Below are the code and all the weights of a small trained network. Each question names an input and a class and asks about switching units off, where a switched-off unit gives its printed mean instead of its output.

import numpy as np


def w(rows, s, z=0):
    codes = np.array(rows[::2]) - 128.0
    scale = np.full(codes.shape[1], s)
    scale[-1] = z or s
    return codes * scale


def f(y):
    return np.maximum(y, 0)


def log_softmax(a):
    a = a - a.max(-1, keepdims=True)
    return a - np.log(np.exp(a).sum(-1, keepdims=True))


def net(x, mask):
    res = np.array(x, float).reshape(1, 6) / 4 @ E
    y = f(res @ A[0][:, :-1].T + A[0][:, -1])
    res = res + np.where(mask, y, B[0][:, -1]) @ B[0][:, :-1]
    return log_softmax(res[-1] @ U[:, :-1].T + U[:, -1])


A, B = {}, {}
E = w([
[182,67,144,134,82,225],'x0',
[187,68,191,158,122,67],'x1',
[137,172,142,144,11,113],'x2',
[236,157,131,108,143,121],'x3',
[147,113,114,27,57,86],'x4',
[151,138,29,187,102,84],'x5',
],0.011)
A[0] = w([
[87,184,120,30,167,177,176],'n1',
[57,193,142,138,8,73,148],'n2',
[145,75,146,226,222,78,176],'n3',
[87,116,108,243,134,183,243],'n4',
[78,157,98,188,251,182,252],'n5',
[173,155,40,111,115,87,154],'n6',
[236,136,64,92,82,2,136],'n7',
[198,112,97,56,82,89,204],'n8',
[180,100,227,125,44,137,192],'n9',
[64,150,211,103,12,84,195],'n10',
[151,140,172,244,182,69,166],'n11',
[182,156,72,122,112,61,138],'n12',
[134,226,66,113,151,148,141],'n13',
[187,114,175,70,63,110,226],'n14',
[74,193,94,206,65,163,197],'n15',
[157,80,54,204,194,76,172],'n16',
[94,150,161,71,130,225,182],'n17',
[146,127,64,180,73,61,166],'n18',
[142,119,11,195,28,220,141],'n19',
[83,92,22,217,125,200,187],'n20',
[183,178,98,98,96,47,146],'n21',
[180,141,186,56,151,166,199],'n22',
[142,165,114,103,48,10,196],'n23',
[155,135,105,238,169,114,175],'n24',
[222,80,163,84,84,152,181],'n25',
[189,65,213,128,106,168,161],'n26',
],0.0087,0.0046)
B[0] = w([
[77,102,102,13,184,147,196],'n1',
[139,177,14,180,92,59,202],'n2',
[69,69,227,220,90,65,214],'n3',
[87,182,160,92,29,99,211],'n4',
[56,155,209,78,101,131,250],'n5',
[153,146,167,101,156,95,178],'n6',
[226,107,143,97,223,68,209],'n7',
[241,102,125,158,182,145,193],'n8',
[136,107,70,181,138,182,210],'n9',
[99,98,13,195,140,128,210],'n10',
[96,107,145,171,123,78,202],'n11',
[182,124,180,91,182,63,176],'n12',
[118,171,134,69,151,124,187],'n13',
[179,22,67,179,163,140,203],'n14',
[125,167,97,88,58,126,197],'n15',
[124,104,250,165,115,101,199],'n16',
[7,169,67,96,153,197,190],'n17',
[180,119,117,156,103,52,188],'n18',
[248,254,146,72,16,202,203],'n19',
[137,213,186,96,51,142,208],'n20',
[202,27,133,94,202,65,185],'n21',
[96,68,141,124,189,186,189],'n22',
[187,126,35,133,167,19,210],'n23',
[136,113,228,164,84,128,195],'n24',
[175,66,119,185,161,233,199],'n25',
[84,39,145,176,117,227,200],'n26',
],0.0067,0.014)
U = w([
[56,122,197,164,102,85,222],'0',
[121,141,24,151,87,71,53],'1',
[195,118,128,84,193,82,10],'2',
[163,202,133,70,37,171,110],'3',
[6,165,125,21,172,149,254],'4',
[128,78,120,133,151,252,107],'5',
],0.011,0.0017)

Each question gives the input, the list of numbers given to net, and the class t.
The units are the neurons (one row each of A and B). Each row of codes is followed by its name. A weight is (code - 128) times the scale printed after its matrix; where a second scale follows, it is the last column's (A, B and U).
mask holds one flag per neuron, in row order. A switched-off neuron (its flag False) gives its mean, the last column of its row in B, instead of its output. The means were averaged over made-up inputs and are rounded, as every weight is.
A unit's drop is (log p(t) with every unit on - log p(t) with that unit switched off) / (log p(t) with every unit on - log p(t) with every unit switched off).
The circuit of an input: a set's keep is (log p(t) with only the set's units on - log p(t) with every unit switched off) / (log p(t) with every unit on - log p(t) with every unit switched off). Starting from the 12 units with the biggest drops (on a tie, the unit counted first), units are removed one at a time, each time the one whose removal leaves the highest keep (on an exact tie, the one counted first), for as long as the keep stays at least 0.8.
circuit, biggest first: the units of the circuit, biggest drop first
top k neurons: the k neurons with the biggest drops, biggest first
drop of u: that unit's drop, to one decimal
input [4,7,-8,-4,1,0], class 0: circuit, biggest first => [n3]
input [5,5,-1,-8,2,4], class 3: circuit, biggest first => [n19 n20]
input [1,4,7,-7,-5,-5], class 1: circuit, biggest first => [n10 n2 n5]
input [0,-4,-3,-8,-3,3], class 3: circuit, biggest first => [n20 n19]
input [0,0,6,2,-3,-4], class 5: top 2 neurons => [n23 n18]
input [1,-5,-3,4,2,-5], class 4: top 2 neurons => [n1 n17]
input [-7,8,7,1,2,-3], class 2: top 3 neurons => [n7 n21 n12]
input [2,-8,0,-8,8,1], class 3: top 3 neurons => [n19 n20 n2]
input [3,-5,8,-3,3,1], class 1: top 2 neurons => [n2 n10]
input [1,-6,-5,7,-7,8], class 3: top 2 neurons => [n19 n20]
input [7,6,5,4,5,4], class 2: top 2 neurons => [n7 n23]
input [-4,-6,-1,8,-7,1], class 0: drop of n3 => 0.2
input [5,-1,5,1,0,-5], class 5: drop of n17 => 0.0
input [7,2,3,-5,-8,6], class 3: circuit, biggest first => [n19]
input [1,6,0,-5,7,8], class 2: drop of n7 => 0.1
input [3,-7,-1,8,-1,-4], class 4: drop of n13 => 0.2
